In the rows, 128 means zero.
Each row is followed by its class.
[163 137 153 160 118 109 137 127 127 122 149 123 143 153 129 122 143 147
 127 136 112 133 156 142 103 117  99 117 154  85 121 119  97 134 130 158
 162 126 109  90 187 134 132 142 159] -> k53
[164 121 161 111  73 159 133 161 163 113 139 127 162 143 157 112 225 128
 119 110 152 115 186 119 129 165 128 128 117  79  76 159 161  95  85 138
 144 135 130  84 111  71 158 117 136] -> k756
[169 170 130 165 139 120 118 121 127 137 120 130 129 105 132 105 213 134
  87 147 152 147 160 152 116 138 155 102 114  67 154 154  99 120 117 180
 155 147 170  99 136 121 165 120 157] -> k22
[197 182 148 160 126 141 122 143 128 118 142 120 149 135 178  90 247 116
 136 125 120 163 104 127 145 128 128 125 116  90 128 183 129 109 104 137
 147 144 122  82 150  86 173 116 141] -> k756
[155 174  89  92 116 147 129 172 165  84 109 141 168  93 179 149 169  86
 152 105  90 124  38 154 202 110 120 138 102 177 181  89  90 162 133  59
  83 157 150 169  77 108 171  95 110] -> k756
[141 133  37 130 135 123 144 119 146 121 123 114  87 109 116 114  72 136
 136 119  68 124 116 148 143 113  89 138 160 207 133  91 127  98 102 131
 141 104  77 139 145 145 132 118 121] -> k833
[148 148 131 124 105 139 101 149 153 130 121 123 147 142 147 129 187 135
 135 100 146 133 131 160 145 136 141 136  99 130 115 141 132 113 116 108
  68 133 138 127  95  81 147 112 133] -> k627
[138 134 166 107 117 113 144 146 120 113 145 134 157 137 153 126 110 122
 128 136  95 133 115  97 137 140 109 135 144 101 137 125 123 159 145 107
 167 128 115 116 140 128 126 146 139] -> k273
[151 125  33 154 137 109 132 109 163 139 141 108  87 135 107 111  69 172
 154  59 115 127 100 175 134  86  90 124 106 230  79  74 108  87  87 161
  88  80  88 127 175 129 107 102  99] -> k309
[125  89 126 117 139 105 103 120 149 110  81 119 103  96  64 152  42 156
 133 145 133 106 184 150 122 159 119 158 115 156 124  89 117 152 128 108
 104  96 154 151  90 157 110  94 129] -> k627
[109 110  90 113  93 144 128 149 151 148 141 121 137 150 133 134 136 143
 110 102 163 107 159 137 111 152 126 131 115 137  78 141 163  88  87 153
 127 100 118 115 106  96 141 114 113] -> k833
[131 165 133 127 117 148 147 141 127 128 152 137 148 130 167 106 178  87
 147 143  96 141  85 127 151 101 110 113 151 148 161 133 134 111 144 123
 140 147  92 122 127 108 139 156 132] -> k282
[103 130 110  84 109 166 134 156 149 129 101 138 143  51 145 144 161  68
 100 143 145  93 142 122 146 139 151 114  87 119 198 114 140 131 135 142
 151 133 190 156  36 108 147 109 121] -> k309
[ 94 120 105 104 152  71 187 121 118 108 119 148 134  70 124 117  80  57
  97 204  71 112 161 105 122 115 105 109 152 109 156  84  94 164 177 185
 233 121 164 152 128 156 103 130 151] -> k922
[ 64 126  32 100 149 143 150 136 116 137 118 124 105 103 119 165  40  71
 125 126 106  94  70 106 143 112 125 122 148 239 172  49 134 118 111 157
 137 103 129 168  90 158 117 137  91] -> k53
[ 96 152  79  95 143  95 158 141 129 123 125 149 151  70 119 156  81  55
  99 178 100 105 108 111 144 127 130 111 127 142 173  87  95 157 146 161
 196 119 183 153  97 162 145 119 133] -> k22
[148 147 172 185 140 121 115 120  85 142 135 111 120 162 144 111 163 147
 101 150 158 171 133 123  93 144 142 126 137  64 135 189 132 128 127 150
 155 114 112  93 164 126 134 142 143] -> k833
[ 82 138  90  99 116 148 147 150 126 163 154 137 140 111 132 153 127  65
 111 139 135 106 106 115 118  94 142  91  97 154 156 127 139 106 132 171
 163 106 147 145 106 116 125 142 109] -> k309
[160 175 163 142 144 113 128 140 109 121 113 142 167 112 176 117 216 104
 103 163 133 163  91 139 135 123 153 117 103  42 201 166  83 163 174 127
 136 154 173 135 127 118 148 118 156] -> k922
[136 139 126 158 152 119 112 107 106 136 132 117 103 147 128 125 131 140
 137 146 140 148 106 126 117 122 156 122 105 123 143 144 115 121 136 138
 118 128 136 130 144 128 127 143 134] -> k61
[127 159 129 104 101 133 137 159 154  92  98 149 166  65 173 139 178  99
 110 152 111 126 138 161 169 138 129 134 123  95 212 100  88 179 159  88
 128 172 168 160  65 114 163 114 143] -> k833
[151 191 170 136 113 119 132 148 132  93 140 145 186 119 195 124 220  95
 130 139 110 164  77 140 182 129 134 129 126  82 184 144  89 167 154  83
 116 171 146 114 118 110 160 149 145] -> k22
[127 121 151 124 142 124 144 123 111 102 121 132 123 142 134 122 108  95
 128 159  67 137  93 125 144  95 106 128 171 119 171 122 115 157 169  94
 138 134 102 162 148 148 100 151 138] -> k922
[ 95 148 122 135 162 143 131 120  91 115 136 129 102 140 161 139 108  59
 154 134 104 159  31  90 167  96 136 131 152 205 175 127 143 134 136 101
 121 134 113 166 100 141 114 175  93] -> k756
[148 172  49 145 139  97 133 105 162 152 167 134 124 130 131  81 162 120
 149 105 102 146 122 138 134 109 113 112 117 192  94 129 117  69  81 189
 159 101 119  90 154 118 158 132 129] -> k22
[161 112 164  98 116 128 144 133 151  82  84 128 135  68 119 107 104 106
 126 179  81 102 173 109 153 170  82 154 165  93 166 105 133 163 152 108
 200 121 128 130  85 148 148  97 152] -> k282
[104 145 218 139 145 136 122 132  66 128 124 131 134 162 152 175 111  94
 101 152 130 148  65 122 131  97 154 111 143  79 212 130  98 200 199  95
 118 158 154 174 120 147 108 176 136] -> k273
[140 137 141 119 125 145 144 142 124  82  98 132 116  97 143 136 126  87
 127 152  87 127 113 127 169 125 118 133 155 138 184  90 111 168 136  99
 140 155 132 156 100 139 133 132 124] -> k756
[179 158 167 165 111 110 119 137 140 107 125 132 155 134 150 122 191 158
 113 132 112 153 141 186 124 113 114 123 130  55 162 135  64 168 158 104
 121 155 128 125 160 117 153 120 168] -> k833
[107 123 118  87 138 138 124 131 138 137  91 120 118  63  75 145 108  50
  97 204 106  84 190 111 123 132 140 125 129 121 174 134 162 130 146 166
 203 113 182 153  53 138 144 101 156] -> k627
[142 125 131 184 155 114 112  92 107 135 136  95  76 161  98  85 102 143
 136 133 114 154 154 119 115 125 106 142 160 167  79 150 166  86 102 158
 134  96  72  95 172 128  96 140 128] -> k627
[102 129  71 124 127 150 128 139 114 129 149 118 104 189 148 165  69 142
 156  82 114 121  10 147 161  93 140 126 116 217 118  90 123 116 123  85
  33 119  85 171 146 117 106 153  87] -> k61
[106 124  81 114  99 113 147 150 144 129 142 137 142 143 136 153  96 141
 118 106 129 118 117 154 126 120 121 121 127 151 110  97 105 130 119 134
 112 115 119 142 135 120 131 126 121] -> k833
[108 135 146 126 125 182 104 144  94 197 159 104 132 175 143 130 184 110
 101 119 187 125 124  97  83 132 172 104  99 110 114 214 208  55 114 179
 143 102 136  89 114  88 136 156 121] -> k273
[150 121 141 128 101 121 151 144 138 105 120 137 135 112 131 120 125 152
 130 138 115 123 159 139 130 149  99 125 152 119 134  90 108 139 132 118
 135 140 102 114 149 137 126 131 140] -> k282
[121  95 157 133 103 116 131 134 156  89 126 129 137 124 117 110 113 140
 111 128 133 108 196 130 132 168 103 141 150 114  94 102 135 138 116 121
 142 123 125 105 125 135 110 131 131] -> k22
[202 119 117 169 102 109 125 111 162 141 144 113 118 174 114  93 158 231
 141  75 150 138 168 180  98 135  99 124 125 117  40 137 114  77  92 168
 108  94  78  65 204 112 146 103 137] -> k282
[176 155 130 111  94 114 136 150 182  69 109 144 155 102 171 120 171 155
 143  96  72 139 133 192 186 122  91 151 137 113 145  89  75 176 133  65
  97 147 119 155 101 107 167  95 146] -> k833
[185 106 133 128  89 119 132 133 182  88 128 123 126 125 114 114 100 167
 155  96  71 111 158 172 145 111  63 137 136 130 112  86  93 144 126  90
 121 110  88 126 167 131 121 105 143] -> k309
[146 114  75 167 154  89 138  88 108 147 143  97  55 176  66 127  16 158
 141 123  79 140 122 135 107  99  99 126 168 195  65 111 131  90  96 173
 129  75  61 114 206 156  98 133 132] -> k627
[148 143  87 125 119 169  91 133 169 131 130 104 124 138 160  92 202 142
 152  81 142 118 103 146 160 135 139 143  82 176 111 144 167  66  95 110
  67 128 119 118  87  64 149 108 110] -> k61
[ 80 147 138  93 125 172 123 151 112 143 131 124 136 108 140 138 155  26
 121 173 106 114 108  88 154 121 143 127 142 148 183 163 190 108 141 124
 151 135 136 145  55 100 130 154 127] -> k627
[100 134  35  95 119 127 135 153 156 141 147 132 137 123 121 139  81 109
 131  97 117  97  87 124 148 139 115 127 111 220 101  94 138  93  83 146
 122  86 123 126 118 129 138 112  96] -> k22
[158 116 116 155 115 113 135 134 126 152 150 117 129 169 103 119 109 196
 130 105 162 127 143 132  85 156 105 124 118 142  59 131 132  87  91 167
 128  83  83  70 199 134 121 120 124] -> k282
[103 192 118 120 125 147 111 148 140 119 127 145 175 107 220 114 241  75
 140 118 135 168  51 146 185 107 153 136 107 144 210 153 120 133 152  77
  84 167 154 159  40  79 165 146 113] -> k833
[108 117 140 131 137 164 107 130 122 113  88 114 107 124 141 134 119 124
 124 119 163 121  92 145 153 141 134 147 130 168 163 111 151 134 146  92
  71 132 122 164  63 125 114 123  97] -> k282
[170 126 211 167 119 148 124 123  95 116 136 111 121 180 156 106 207 129
 105 142 156 163 151 109 113 146 142 126 152  48 105 196 157 116 116 143
 154 142 111  89 151 100 133 156 138] -> k756
[ 86  99 160 151 148 162  88 134  67 157 111 104 108 206 133 168  99 133
 100 117 209 142  42 115 106 141 178 134 107 130 165 181 155 136 147  99
  49 105 121 155 134 140  88 146  88] -> k922
[158  67 139 151  99 142  81 129 153 125  89  96 106 166  91 147  84 233
 105  75 181 104 190 198  93 167 125 159 111 111  72 121 131 122 102 106
  55  84 110 128 127 132 127  78 119] -> k833
[106 131  98 145 119 126 118 150 128 172 164 132 166 183 159 126 191 172
 113  73 210 141 105 154  95 134 153 108  65 141  77 149 124  84 102 157
  51 123 129  97 169  84 105 134  98] -> k922
[203 143 110 181 144 123  88 101 150 151 126  92 100 166 119  99 154 225
 133  56 158 146 124 190 108 117 123 134  92 134  73 144 113  88  99 151
  75  98 113  93 172 106 143  86 126] -> k273
[159 121 155 201 144 138 102  98  88 175 164  89  97 205 101 101 169 176
 115 124 176 152 181 117  50 125 129 111 148  85  62 204 168  65  87 220
 168  85  83  48 213 123 127 151 143] -> k53
[162 112 197 143 146 158  95 114 116  99  84 113 108 142 134 105 165 126
 115 150 110 144 124 141 140 129 126 147 149  71 185 171 141 150 167  75
 111 135 120 152 111 127 118 125 143] -> k922
[109  87  97 124 122 122 131 124 141 139 132 126 111 151  94 140  55 175
 147  97 162 113 136 132 103 155 111 136 122 202  80  89 138 102 100 134
  98  83  99 121 144 148 104 124  99] -> k282
[198 138 104 136 120 134 112 143 167  84 112 115 125 127 138 114 137 156
 164  86  86 128  88 162 174 127  87 158 126 174 117 109 110 133  98  73
  90 122  99 130 138 125 156  81 118] -> k756
[151 143 131 137 121 125 145 129 134 147 135 132 139 114 113 123 155 126
 107 163 141 121 165 137  95 125 122  97 127  91 136 134 114 115 143 184
 185 127 138 104 148 130 146 125 153] -> k282
[ 80 141 108 119 122 149 116 160 118 142 124 133 155 163 164 196 133 129
 113  84 196 120  50 160 134 113 173 114  95 150 155  98 100 147 135 117
  34 138 163 169  85 110 133 135  95] -> k53
[111 147  91 111 113 132 123 142 162 126 131 137 154 106 161 119 167 111
 136 116 134 133 124 141 147 136 126 139 107 159 152 127 129 117 117 116
 121 127 140 132  72 105 154 121 119] -> k833
[ 98 119 144 106 119 137 163 135 110 130 141 135 130 107 128 139 100  55
 114 178  98 113 142  93 123 105 118 106 147 109 162 123 142 142 152 151
 208 120 132 143 119 137 107 164 132] -> k309
[123  97  23  88 130 134 150 127 162 165 129 117 105 100  86 101 103 118
 112 124 111  82 183 115  99 143 117 121 115 189  81 117 179  44  70 212
 184  69 122 106 127 131 128  90 121] -> k922
[164 132 197 151 117 115 151 127 113 110 109 138 136 101 129 107 160 138
 100 184 133 137 199 125 106 162 116 114 155  40 155 121 103 160 152 157
 192 153 137  99 147 140 132 137 168] -> k282
[131  97  82  84 123 146 113 151 163 126  98 118 132 112 111 125 109 136
 128 101 125  89 120 134 136 155 119 152  98 169 125 122 153 105 105 115
 102  80 134 141  93 125 131  72 113] -> k922
[161 182  96 132 126 140 132 144 141 117 128 131 140 139 177 138 202  93
 135 105 117 149  55 159 167  89 141 110 107 147 152 124  97 126 123 121
  99 153 148 150 109  99 171 119 122] -> k756
[161 139 140 116 105 144 113 154 149 128 137 121 164 121 153 112 203 135
 128 135 141 117 147 122 129 162 147 130  81  73 122 164 142 110 117 131
 134 132 150  90 116  80 162 106 150] -> k61
[128 152  79 149 130 141 122 134 109 147 150 120 112 162 156 139 128 149
 144  97 125 137  57 144 139 109 152 110 103 180 132 107 112 104 115 118
  59 140 103 134 168 109 121 152 109] -> k61
[177 154  83 131 112 113 139 114 185 123 165 129 137 123 158  65 181 129
 181  88  80 151 127 140 156 102  81 130 111 176  97 127 125  82  88 139
 147 111  90  90 145  92 146 127 130] -> k309
[161 115 124 132 114 109 146 135 139 103 122 127 124 137 115 148 102 151
 122 120 122 121 144 153 122 124 115 120 132 116  94  93  90 146 119 145
 133 120 135 128 157 136 134 110 134] -> k756
[157 121 171 142 136 147 147 118 107  81 110 118  93 109 135 101 128  87
 121 173  74 138 149  90 150 143 102 138 193 110 156 126 150 142 124 116
 196 146  99 124 129 144 121 145 135] -> k756
[155 147 182 149 111 120 124 149 109 107 150 128 162 169 171 125 171 158
 144 127 127 152  90 132 140 137 137 131 113  77 132 142 100 155 142  82
  86 152 111 105 175 101 125 150 142] -> k61
[136  79 131 117 137  96 112 107 156 117  87 111  94  87  38 133  42 159
 118 163 130  95 244 132  97 171 108 149 124 131 101 105 134 137 119 155
 163  83 157 120 106 162 114  86 149] -> k627
[ 46 147  66  88 147 131 112 153 120 154 118 142 142 113 129 193  88  80
 136 123 164 121  51 134 144 116 176 123  73 230 175  96 121 131 142 103
  45 122 183 191  51 124 119 136  90] -> k627
[122 119 153  97 132 132 113 127 141  95 106 128 126 119 141 135  86 122
 156 113 100 128  94 123 170 127 113 157 138 161 172  98 123 171 152  66
 106 131 134 165  68 138 121 135 118] -> k273
[127 116 144  85 100 141 130 158 160  94  78 146 159  97 144 170 125 134
 112 129 152 100 122 173 157 146 136 132 113 103 173  77  92 181 169  78
  80 155 173 181  53 124 147  99 125] -> k282
[126 163 167 103 128 132 140 149 107 124 115 143 166  87 172 148 170  83
  94 166 127 133 122 119 135 134 158 107 114  61 206 122 100 174 178 131
 165 171 195 142  82 121 150 140 153] -> k273
[167 113  92 154 143 130 118 110 127 141 112 105  83 150 108 103 131 176
 120 101 129 134 138 155 103 130 124 127 125 148 106 139 131  86 102 153
 104  95  99 117 178 134 117 106 127] -> k922
[ 93 140 145 137 138 111 162 127  85 152 154 132 144 145 145 151 147  84
  82 175 170 137 140  89  80 132 156  90 142  63 142 145 120 130 140 213
 207 125 162 104 137 126 129 168 142] -> k53
[122 117 122 113 110 118 116 148 154 132 135 145 169 146 151 128 170 162
 139  94 167 135 126 158 120 144 142 133  75 136 113 128 108 120 124 108
  63 124 140 121 128 106 117 122 116] -> k922
[147 157  88 133 103 138 116 157 163 106 128 132 160 137 177 144 163 163
 158  59 125 127  70 187 169 116 114 138 110 181 150  66  75 141 115  80
  29 152 112 137 129 106 147 118 111] -> k53
[148 143 163 155 120 122 143 148 105  98 122 140 136 129 157 151 147 136
 116 133 131 146 109 147 137 129 135 115 136  99 160 101  75 177 141 105
 108 171 138 134 163 137 124 143 125] -> k756
[ 68 140  54  84 126 137 149 150 157 114 135 137 155  96 162 144 106  63
 141 112 109  99  77 119 174 109 112 135 135 219 154  59 134 126 122 131
 127 125 134 157  61 118 127 133  90] -> k53
[110 139  21  99 130 159 113 138 167 161 137 121 112 122 106 138 117 103
 124  94 125  92 100 153 137 112 135 111 104 226 119 116 157  62  87 157
 115  92 136 140  98 124 152 107 101] -> k22
[105 156  83 132 109 128 140 158 130 128 160 145 149 160 169 155 113 111
 149 102  87 142  43 171 152  78 111 118 137 186 154  91  88 140 142  78
  79 137  85 161 157 123 125 155 108] -> k833
[128 115 113  87 104 136 140 150 165  86  89 139 138 100 137 160  89 133
 137 117 117  99 106 172 169 135 104 141 130 155 156  59  96 169 154  76
  85 138 142 183  69 136 141  94 118] -> k282
[ 98 138  96  84 130 176 125 146 143 119  97 128 119  78 140 171 102  37
 124 141  99  92  55 135 179  90 126 123 110 172 228  98 132 149 161  86
 122 132 163 210  28 131 131 120 105] -> k309
[108 124 105 119 119 149 128 149 129 126 108 132 114 104 135 171  97 125
 125 105 146 116  88 160 146 112 140 121  99 162 179  83 101 152 135  97
  71 128 142 178 105 133 112 124  95] -> k309
